[68 70 48 70 35 61 73 60 85 30 10 58 60 56 65]
The 1st entry from the right -> 65
The 3rd entry from the right is 60
What is the 2nd entry from the left?
Answer: 70
The first entry: 68
What is the fourth-last entry?
Answer: 58

B =
[[ 142.375  145.585  -49.347  -74.170]
 [-156.597  106.069  141.766    1.341]
 [ 134.585 -113.658 -227.768   -5.454]
 [ 184.684  -80.375   60.131  -69.570]
 [ 136.140  172.011   83.398  -82.683]]
Indices start at 1.
The entry directly above 106.069 -> 145.585
The entry just right of the largest entry -> -80.375
Give the minimum.
-227.768
Give the entry just right of 106.069.
141.766
The entry at row 2, column 1: -156.597
The entry in row 3 and column 2 is -113.658
The entry just left of -69.570: 60.131
The bottom entry of the column that holds the smallest entry is 83.398
The bottom-left entry is 136.140
Give the entry in row 2 and column 2.
106.069
The entry in the top-right corner is -74.170
Give the entry in the top-left corner.
142.375
Give the entry in the bottom-right corner.
-82.683
Give the entry just left of -74.170.
-49.347
Give the entry at row 3, column 1.
134.585

[-4.34  1.32 -4.50 -4.46  1.92  1.43  1.53 -4.86  1.44  1.78]
The entry just left of 1.43 is 1.92
What is the entry just right of -4.86?
Answer: 1.44
The entry just right of the largest entry -> 1.43
